Below are the code and all the weights of a small trained network. Each question names an input and a class and asks about switching units off, where a switched-off unit gives its printed mean instead of its output.

import numpy as np


def w(rows, s, z=0):
    codes = np.array(rows[::2]) - 128.0
    scale = np.full(codes.shape[1], s)
    scale[-1] = z or s
    return codes * scale


def f(y):
    return np.maximum(y, 0)


def log_softmax(a):
    a = a - a.max(-1, keepdims=True)
    return a - np.log(np.exp(a).sum(-1, keepdims=True))


def net(x, mask):
    res = np.array(x, float).reshape(1, 5) / 4 @ E
    y = f(res @ A[0][:, :-1].T + A[0][:, -1])
    res = res + np.where(mask, y, B[0][:, -1]) @ B[0][:, :-1]
    return log_softmax(res[-1] @ U[:, :-1].T + U[:, -1])


A, B = {}, {}
E = w([
[131,144,182,24,158],'x0',
[143,9,132,120,157],'x1',
[142,120,226,158,28],'x2',
[188,138,176,186,217],'x3',
[19,130,168,156,160],'x4',
],0.011)
A[0] = w([
[188,127,100,98,87,68],'N0',
[129,142,176,58,137,251],'N1',
[92,106,101,91,77,3],'N2',
[137,86,186,147,99,13],'N3',
[97,148,156,147,155,108],'N4',
[107,114,68,122,183,67],'N5',
[131,207,116,130,88,121],'N6',
[111,133,188,150,46,71],'N7',
[131,168,162,69,140,45],'N8',
[145,123,175,142,93,51],'N9',
[129,118,94,123,167,89],'N10',
[127,137,82,232,115,167],'N11',
[160,131,210,157,103,68],'N12',
[174,142,108,115,119,71],'N13',
[81,113,164,147,164,29],'N14',
[109,194,87,120,144,98],'N15',
[152,216,108,132,98,199],'N16',
[181,121,105,118,115,36],'N17',
[60,137,146,142,141,84],'N18',
[126,129,103,128,174,70],'N19',
[157,109,99,122,135,124],'N20',
[113,123,77,190,87,114],'N21',
[161,5,132,117,155,75],'N22',
[73,138,74,117,67,49],'N23',
[158,119,180,160,189,44],'N24',
[221,121,123,111,134,79],'N25',
[59,141,157,130,147,83],'N26',
[117,112,107,167,114,47],'N27',
[84,142,104,65,78,83],'N28',
[157,199,162,155,159,190],'N29',
[85,92,133,150,143,145],'N30',
],0.018,0.0035)
B[0] = w([
[120,175,189,125,57,194],'N0',
[176,86,156,61,229,207],'N1',
[199,135,31,212,91,186],'N2',
[91,172,74,120,126,194],'N3',
[141,124,154,144,97,174],'N4',
[61,207,68,95,143,202],'N5',
[27,50,186,154,122,211],'N6',
[79,164,53,95,188,235],'N7',
[163,124,184,40,210,177],'N8',
[22,186,26,72,155,184],'N9',
[100,181,76,135,138,176],'N10',
[197,102,167,45,190,247],'N11',
[77,171,59,132,166,214],'N12',
[133,214,190,134,90,167],'N13',
[163,182,158,147,75,181],'N14',
[18,92,62,82,132,195],'N15',
[72,69,162,143,95,223],'N16',
[120,204,165,141,76,170],'N17',
[131,174,203,122,23,182],'N18',
[93,167,62,124,125,174],'N19',
[78,136,153,120,78,170],'N20',
[168,130,224,31,233,217],'N21',
[69,3,135,106,113,242],'N22',
[205,111,93,200,145,216],'N23',
[220,133,59,241,130,210],'N24',
[140,181,189,169,63,201],'N25',
[151,175,215,135,44,185],'N26',
[145,153,167,115,195,167],'N27',
[240,98,73,232,142,209],'N28',
[165,29,88,249,134,207],'N29',
[108,137,206,131,48,180],'N30',
],0.0077,0.014)
U = w([
[88,210,26,89,174,76],'0',
[255,92,67,219,149,106],'1',
[160,195,209,118,47,99],'2',
[219,104,169,33,237,109],'3',
[87,16,131,131,119,254],'4',
],0.0098,0.0056)

Each question gives the input, the list of numbers given to net, and the class t.
The units are the neurons (one row each of A and B). Each row of codes is followed by its name. A weight is (code - 128) times the scale printed after its matrix; where a second scale follows, it is the last column's (A, B and U).
mask holds one flag per neuron, in row order. A switched-off neuron (its flag False) gives its mean, the last column of its row in B, instead of its output. The means were averaged over made-up inputs and are rounded, as every weight is.
A unit's drop is (log p(t) with every unit on - log p(t) with that unit switched off) / (log p(t) with every unit on - log p(t) with every unit switched off).
The circuit of an input: a set's keep is (log p(t) with only the set's units on - log p(t) with every unit switched off) / (log p(t) with every unit on - log p(t) with every unit switched off). Starting from the 12 units with the biggest drops (on a tie, the unit counted first), units are removed one at a time, each time the one whose removal leaves the highest keep (on an exact tie, the one counted first), for as long as the keep stays at least 0.8.
circuit, biggest first: the units of the circuit, biggest drop first
unit that matters most: the unit with the biggest drop
k most important neurons: the k neurons with the biggest drops, biggest first
drop when u is switched off: that unit's drop, to one decimal
input [-4,-4,5,8,7], class 1: unit that matters most => N29
input [0,4,1,7,7], class 1: 4 most important neurons => (N24; N29; N0; N25)
input [-5,-1,3,-2,4], class 3: circuit, biggest first => (N21; N11)
input [7,7,-4,-7,-5], class 1: 3 most important neurons => (N28; N2; N21)
input [-5,4,8,-8,1], class 0: 2 most important neurons => (N7; N9)
input [-5,-7,-5,-2,3], class 4: circuit, biggest first => (N6; N16)
input [-8,2,-4,-7,6], class 3: 2 most important neurons => (N21; N11)
input [0,-4,-6,-7,-4], class 1: 3 most important neurons => (N28; N23; N2)
input [-3,-6,-5,4,-4], class 4: circuit, biggest first => (N16; N6)
input [-5,-2,-1,-5,-2], class 1: 4 most important neurons => (N23; N2; N28; N1)
input [-1,-7,2,-6,0], class 4: 2 most important neurons => (N6; N16)
input [-2,-7,1,-1,6], class 4: 4 most important neurons => (N6; N15; N29; N25)
input [2,-2,3,0,2], class 0: 3 most important neurons => (N22; N11; N21)
input [-8,5,7,-5,-8], class 2: circuit, biggest first => (N0)
input [-4,3,1,7,7], class 1: 2 most important neurons => (N24; N29)
input [-8,7,-5,6,-3], class 3: 2 most important neurons => (N11; N21)
input [-5,-5,-5,6,8], class 2: drop when N18 is switched off => 0.2
input [-4,-1,2,2,2], class 3: drop when N11 is switched off => 0.1
input [2,-7,6,-3,5], class 4: drop when N6 is switched off => 1.3
input [-8,1,-1,-4,-1], class 3: circuit, biggest first => (N21)
